In the rows, 128 means zero.
Facts:
brestek Π guzel; debre Π zunavem; diflun Π skibus; disemel Π plevalak; disemel Π brobil; drite Π kleflali; drite Π brobil
druplur Π stevon; flamiklal Π pagek; flamiklal Π triplu; fleplo Π disemel; fleplo Π brobil; fleplo Π triplu; fletrin Π brobil
fogis Π flamiklal; foplan Π guzel; foplan Π basu; foplan Π lupar; getra Π liva; getra Π grina; givos Π lorun
grabrer Π brobil; grabrer Π stavon; grisur Π stavon; grizar Π brobil; gudriskir Π retol; guzel Π fletrin; guzel Π skibus
guzel Π zabrus; guzel Π gudriskir; kleflali Π puzipor; kludor Π kleflali; liva Π plevalak; lorun Π disemel; luvan Π plugris
memal Π stavon; memal Π grina; mezu Π flamiklal; mezu Π disemel; mezu Π gudriskir; migake Π rezar; nafe Π zunavem
natre Π vubra; natre Π disemel; nobros Π fletrin; nobros Π skibus; nubos Π puzipor; nuflu Π foplan; nuflu Π pagek
nuflu Π brobil; plesker Π stavon; plevalak Π brobil; plilol Π brobil; plital Π drite; plital Π lupar; plugris Π plevalak
podragri Π gudriskir; podragri Π fleplo; puzipor Π brobil; repu Π guzel; retol Π skibus; retol Π brobil; rezar Π fletrin
rezar Π brobil; rogon Π stavon; skibus Π pagek; stevon Π disemel; stimik Π retol; stimik Π rogon; stivam Π grina
stuflir Π triplu; traplel Π foplan; traplel Π liva; triplu Π disemel; triplu Π brobil; voma Π drite; vubra Π pagek
vubra Π plugris; zabrus Π brobil; zapin Π flamiklal; zapin Π stavon; basu σ druneplon; brilar σ geflun; briror σ zutratrik
buni σ sogrus; bustunol σ takle; buvapli σ gekli; datifor σ grisur; diflun σ flilon; drite σ vedim; drofir σ maskos
fanem σ drite; fetran σ grabrer; flamiklal σ nikli; flastor σ liva; fleklum σ trufeplo; floroflel σ kilam; fludruni σ supa
flumul σ rokal; foplan σ stavon; gadel σ madrolu; geflun σ rogon; getra σ guzel; gikorak σ seklin; givos σ stevon
gredo σ tegrok; gregru σ molek; gridri σ plesker; grina σ zakos; grisur σ brisura; grizar σ moste; grogi σ tesik
grokle σ fludruni; groklo σ stivam; grunus σ rorar; gudriskir σ vubra; gufus σ briror; guker σ basu; guzel σ zabrus
kibrubrim σ lorun; kilam σ nevi; kletir σ nuflu; kloflek σ lipli; kloflim σ treflar; konir σ migake; liflu σ brestek
lipo σ mezu; liva σ flumul; lorun σ matru; maplen σ bustunol; maskos σ grunus; matru σ pagek; memal σ nubrun
metuk σ napok; mezu σ kludor; migake σ plugris; molek σ flamiklal; moste σ gudriskir; mugobo σ vubil; murem σ gradri
nafe σ natre; napok σ plikoruk; nevi σ fanek; nikli σ debre; nobros σ brilar; nubos σ lupar; nubrun σ trubrar
nuflu σ givos; pagek σ gregru; pledrak σ trema; pleflabim σ latroskun; plesker σ grogi; pleskon σ treda; plevalak σ buni
plikoruk σ skitra; plital σ repu; plitra σ vagrik; plogas σ tetol; poflor σ nubos; pusor σ skifun; radrir σ nafe
regrope σ viflogil; repu σ foplan; retol σ traplel; rezar σ fleplo; rogon σ plital; rokal σ regrope; rorar σ kloflek
rosam σ disemel; rudir σ guker; seklin σ rezar; skibus σ bristun; skifun σ getra; sogrus σ kloflim; stesi σ pleskon
stimik σ murem; stivam σ fetran; stoskas σ skibus; stuflir σ pusor; supa σ buvapli; takle σ retol; taskel σ tiklok
tegrok σ plevalak; tesik σ pleflabim; tiba σ plitra; tiklok σ stimik; treda σ lipo; treflar σ ganedre; trema σ saklakek
trisar σ podragri; trubrar σ brudrus; trudi σ datifor; trufeplo σ pleston; tubel σ rudir; vagrik σ kibrubrim; vedim σ flastor
vetuk σ stesi; viflogil σ zozi; voma σ plogas; vubil σ pledrak; vubra σ zalil; zabrus σ flarom; zakos σ taskel
zalil σ trisar; zapin σ tubel; zozi σ floroflel; zutratrik σ plilol; basu Φ b; brestek Φ a; brilar Φ a
briror Φ b; bristun Φ a; brisura Φ c; brobil Φ f; brudrus Φ c; buni Φ c; bustunol Φ b
buvapli Φ e; datifor Φ c; debre Φ a; diflun Φ a; disemel Φ a; drite Φ f; drofir Φ f
druneplon Φ a; druplur Φ e; fanek Φ a; fanem Φ f; fetran Φ c; flamiklal Φ b; flarom Φ c
flastor Φ b; fleklum Φ b; fleplo Φ f; fletrin Φ d; flilon Φ e; floroflel Φ c; fludruni Φ f
flumul Φ c; fogis Φ a; foplan Φ f; gadel Φ f; ganedre Φ b; geflun Φ c; gekli Φ f
getra Φ a; gikorak Φ d; givos Φ c; grabrer Φ c; gradri Φ b; gredo Φ e; gregru Φ c
gridri Φ c; grina Φ f; grisur Φ c; grizar Φ a; grogi Φ e; grokle Φ b; groklo Φ a
grunus Φ a; gudriskir Φ a; gufus Φ a; guker Φ b; guzel Φ b; kegror Φ d; kibrubrim Φ b
kilam Φ a; kleflali Φ c; kletir Φ b; kloflek Φ c; kloflim Φ b; kludor Φ b; konir Φ f
kosom Φ b; latroskun Φ a; liflu Φ d; lipli Φ c; lipo Φ c; liva Φ c; lorun Φ b
lubrabe Φ e; lupar Φ c; luvan Φ a; madrolu Φ f; maplen Φ c; maskos Φ c; matru Φ e
memal Φ a; metuk Φ c; mezu Φ e; migake Φ a; molek Φ d; moste Φ d; mugobo Φ f
murem Φ f; nafe Φ b; napok Φ c; natre Φ c; nevi Φ d; nikli Φ b; nobros Φ a
nubos Φ e; nubrun Φ b; nuflu Φ e; pagek Φ a; pledrak Φ a; pleflabim Φ a; plesker Φ b
pleskon Φ a; pleston Φ b; plevalak Φ b; plikoruk Φ f; plilol Φ c; plital Φ b; plitra Φ b
plogas Φ d; plugris Φ a; plupladros Φ f; podragri Φ f; poflor Φ f; pusor Φ a; puzipor Φ a
radrir Φ e; regrope Φ f; repu Φ b; retol Φ a; rezar Φ a; rogon Φ a; rokal Φ a
rorar Φ a; rosam Φ a; rudir Φ b; saklakek Φ c; seklin Φ d; skibus Φ c; skifun Φ e
skitra Φ a; sogrus Φ c; stavon Φ d; stesi Φ a; stevon Φ f; stimik Φ b; stivam Φ a
stoskas Φ e; stuflir Φ b; supa Φ a; takle Φ d; taskel Φ f; tegrok Φ e; tesik Φ f
tetol Φ c; tiba Φ d; tiklok Φ b; traplel Φ d; treda Φ b; treflar Φ b; trema Φ a
triplu Φ e; trisar Φ e; trubrar Φ d; trudi Φ d; trufeplo Φ a; tubel Φ c; tuflu Φ a
vagrik Φ e; vedim Φ f; vetuk Φ c; viflogil Φ d; vilu Φ c; voma Φ f; vubil Φ c
vubra Φ a; zabrus Φ d; zakos Φ c; zalil Φ f; zapin Φ b; zozi Φ c; zunavem Φ a
zutratrik Φ c

Known rows:
[140 129 136 108 127 118 133 143 135 130 135 127 131 132 111 126 139 126
 136 130 139 138 123 139 135 131 136 142 124 114 130 124 125 135] : treflar
[137 152 132 119 117 118 128 155 135 138 135 130 123 139 134 113 125 137
 124 118 131 141 119 140 134 124 147 120 128 133 131 137 147 122] : lipo
[134 128 144 126 142 126 122 132 134 118 125 125 131 146 123 132 118 120
 132 142 119 115 140 135 131 134 127 133 122 142 135 133 129 126] : tesik
[121 106 130 135 134 127 114 106 116 131 110 119 146 127 136 142 143 126
 117 136 114 115 131 122 134 119 107 111 126 137 131 130 117 141] : foplan
[117 111 126 126 125 121 119 104 113 143 125 119 148 110 137 125 163 124
 124 127 125 137 114 117 140 106 118 121 130 113 130 118 116 134] : guzel
[127 115  91 147 105 133 135  96 122 148 115 116 138 113 165 125 127 127
 107 113  96 138 125 124 109 100 124 103 132 150 110 140 124 115] : nuflu
[153 134 121 125  98 129 121 158 140 148 138 133 111 141 139 113 114 128
 123 138 138 135 121 121 126 118 149 109 123 132 142 130 142 133] : brudrus
[104 123 130 134 136 120 110  82 130 144 133 131 150 105 117 115 154 134
 124 125 140 144 114 116 150 125 112 132 129 112 110 105 122 128] : plevalak
[142 141 117 139 118 128 139 134 129 136 128 123 130 132 135 120  98 129
 118 113 119 131 118 137 114 139 140 125 125 153 121 149 142 122] : tegrok
[127 148 143 139 131 104 100 139 158 120 133 139 108 145 134 113 141 129
 143 150 132 131 147 133 141 144 124 121 109 140 142 127 134 153] : pledrak
[161 128 120 112  99 128 126 160 131 149 135 127 116 137 136 121 113 130
 119 143 140 135 111 123 123 117 147 109 128 129 145 135 141 139] : flarom
[150 116 135 111 121 125 120 136 133 128 111 130 124 140 111 141 124 117
 123 154 130 117 130 134 133 125 138 123 124 132 135 128 139 140] : madrolu
[113 118 103 164 117 145 110  92 115 147 134 120 143 111 155 112 107 133
 109 116 114 125 111 103 116 124 123 110 133 150 114 129 130 109] : triplu
[140 145 112 133 120 120 130 144 135 142 142 131 119 129 136 118 110 129
 126 121 131 134 116 130 114 144 128 125 126 139 124 138 127 136] : zakos
[122 143 139 127 145 112 139 135 124 111 135 128 132 129 124 129 137 132
 146 116 125 131 126 136 136 146 116 148 122 123 124 137 120 132] : fleklum
[120 139 139 126 151 121 145 124 120 107 121 123 141 135 113 140 124 129
 130 113 115 117 138 149 127 149 118 149 129 145 116 141 125 126] : liflu
[124 159 106 159  72 165 158 156 103  76  99 138  53  79 129 126  97 164
 110 114 126  97 144 115  96 134 146 103 132  95 126  92 134  99] : flumul
[147 125 131 112 142 107 110 120 158 148 148 121 157 156 115 124 126 112
 125 145 125 131 137 150 133 143 136 146 111 151 132 137 125 128] : molek

Rows:
No name comes twice in this set of rows, the named rows included.
[163 128 121 123  99 131 134 147 128 142 120 119 121 136 133 123 106 127
 108 125 126 129 108 134 121 123 156 107 128 141 124 139 154 124] : flilon
[128 115  85 154 105 137 127  99 127 154 125 124 135 121 175 117 122 123
 117 125 100 139 137 116 100  96 128 101 125 155 116 140 126 108] : mezu
[102 137  83 170  76 172 139 100  86  53  85 128 102  49 107 117 131 177
  74 120 104  64 171 112 105 121 128 103 134  92 119  56 106  70] : drite
[ 87 111 150 160 159 148  79  75 110 130 129 130 161 108 111 123 117 144
 104 132 142  98 108  90 153 159 101 124 134 130 123 105 128 129] : brobil
[128  95 123 125 125 137 108  97 126 143 111 122 142 125 124 134 136 118
 108 147 131 120 128 116 136 103 120 109 129 127 131 111 126 132] : stevon
[115 164 102 162  90 160 160 141  74  24  93 127 100  66 109 133 110 182
  96 111  96  53 178 130  92 159 130 122 133 100 128  87 118  83] : fanem
[100 148  82 174  73 181 134 119  88  76 110 139  82  52 134 112 110 178
  83 113 126  91 146  91 102 124 134  90 144  87 117  72 131  81] : liva
[137 106  91 122 106 138 119 117 129 150 134 131 124 118 152 122 132 126
 107 150 133 156 140 107 110  91 133  95 146 129 120 125 153 123] : grabrer
[119 121 138 129 132 121 114 113 122 135 133 125 142 115 123 123 146 129
 128 124 136 127 107 113 143 129 118 122 123 116 128 114 120 141] : basu
[124 125  97 119 128 137 133 116 127 128 149 140 130 121 136 129 122 131
 116 135 137 161 148 123 104 120 133 123 153 130 103 134 157 108] : grisur
[132 124 125 131 105 132 111 123 127 161 131 128 134 114 123 111 132 136
 102 122 149 134  93 117 143 118 138  99 130 119 127 113 137 128] : lupar

The same objects again, as new rows of numbers:
Known rows:
[134 132 112 131 123 136 152 106 119 123 125 126 126 118 128 120 123 118
 129 153 113 125 127 126 125 140 134 139 145 142] : tubel
[116 115 118 146 127 131 130 110 117 103 101 143 128 104 128 130 107 106
 110 146 148 164 103 126 148 128 145 106 145 132] : skitra
[170 167 119 103  92  88 181 120 132 125  97 117 133  96 164 131 122 120
 120 117 132 166  81 181 115 144 116 138  86 161] : molek
[144 108 140 115 140 123 144 133 144 120 133 128 139 138 145 142 105 133
 131 165  89 130 122 131 129 116 145 122 144 135] : kosom
[138 126 108 118 119 126 124 110 113 134 119 122 114 122 128 119 141 139
 133 157 138 140 110 125 136 152 133 146 122 150] : taskel
[123 153 134 140 115 147  85 142 130 119 141 141 120 118 136 121 165 153
 127  98 144 144 143 172 144 149 104 137  81 116] : foplan
[137 116 117 118 128 119 129 111 120 124 123 117 122 126 132 135 131 134
 131 156 140 140 109 137 137 128 131 137 128 144] : takle
[182 173 145  94  98  87 205 143 160 122 102 124 149  99 186 143  89 117
 119 113  78 162  84 178  99 133 130 120  95 151] : nikli
[106 136 146 164 114 157 110 147 148 127 130 185 120 130 111 153 137 112
 124  43 139 124 141 120 112 120  98 107  98 119] : plilol
[144 136 143 120 114 124 109 160 122 148 158 124 115 145 100 116 173 127
 141  66 159  99 143 118 109 146  97 144  89 127] : voma
[137 115 116 119 128 120 129 113 120 124 124 118 120 124 133 133 131 135
 132 154 141 140 109 134 137 128 131 137 128 143] : plogas
[144 129 122 120 130 107 149 127 101 118 133  91 135 123 117  92 129 103
 123 148 146 122 129 131 132 139 141 135 148 125] : rosam
[105 161 138 143 131 122 108 161 131 111 133 134 142 134 131  92 156 125
 110  80 151 148 159 170 134 128  95 119 117  95] : gudriskir
[135 124 108 120 118 127 122 109 113 132 119 126 114 123 128 123 139 139
 131 159 140 142 110 123 137 153 133 143 123 150] : tesik
[146 122 115 113 133 125 136 105 136 142 133 127 121 130 140 138 131 139
 137 164 107 120 117 141 125 137 128 146 126 153] : tegrok
[151 133 110 104 121 114 134 118 104 141 136  95 118 131 122 101 152 137
 139 160 138 118 123 125 127 158 131 158 125 146] : mugobo
[131 120 120 134 127 118 141 118 109 110 116 119 132 115 123 113 119 105
 116 148 147 143 116 131 142 134 143 121 144 130] : rorar
[ 84 150  77  75 165 111 138 117  75 180 102  98 147 114 133 125  63  79
 119 158 140 158 174 116 166 131 119 118 145 139] : zunavem

Rows:
No name comes twice in this set of rows, the named rows included.
[119 134 165 120 144 114 125 191 172 137 147 162 144 181 139 127 148 134
 129  65 104 126 158 140  97 106  80 115 122 114] : plevalak
[108 147 134 138 127 134 129 152 144 131 143 160 125 152 119 117 155 116
 126  58 132 121 154 117  96 131  79 127 129 121] : kleflali
[ 98 182 126 142 127 145 111 141 143 114 139 136 139 127 151  98 157 153
 118 100 111 141 175 183 133 135  94 139 118  99] : skibus
[144  45 145 151 170 145 120 144 126 122 135 174 149 205 107 125 152 114
 133 249  90 122 173 184 172 107 144 138 151 176] : plitra
[109 138 149 166 119 150  92 146 130  99 127 153 132 102 123 136 128 115
 109  70 160 150 137 160 148 119 121  96  95  96] : brestek
[109 192 130 140 126 105 131 166 139 107 111 145 159 140 159  68 169 128
  97  97 136 181 165 231 139 137  78 130 106 113] : pagek
[117 135 153 148 123 125 112 168 130 121 139 148 131 136 103 118 148  99
 117  43 169 124 145 128 117 120  98 107 108 104] : rezar
[155 110 121 127 131 127 143 111 135 143 120 154 130 149 135 134 146 125
 132 186 107 130 127 183 140 137 123 151 113 180] : matru
[161 129 119 100 133 112 146 115 129 151 148 100 126 140 133 119 145 138
 143 168 107 100 130 144 117 141 126 163 128 149] : gredo
[ 87 125 123 120 142 135  98  99 118 102 150  70 110  87 122 133  80 144
 131 111 164 113 108  19 128 131 164 106 195  72] : rokal
[151  62 124 140 159 128 116 130  95 132 141 136 137 199  88  98 188 115
 139 239 141 111 172 189 173 125 128 167 137 180] : tiba

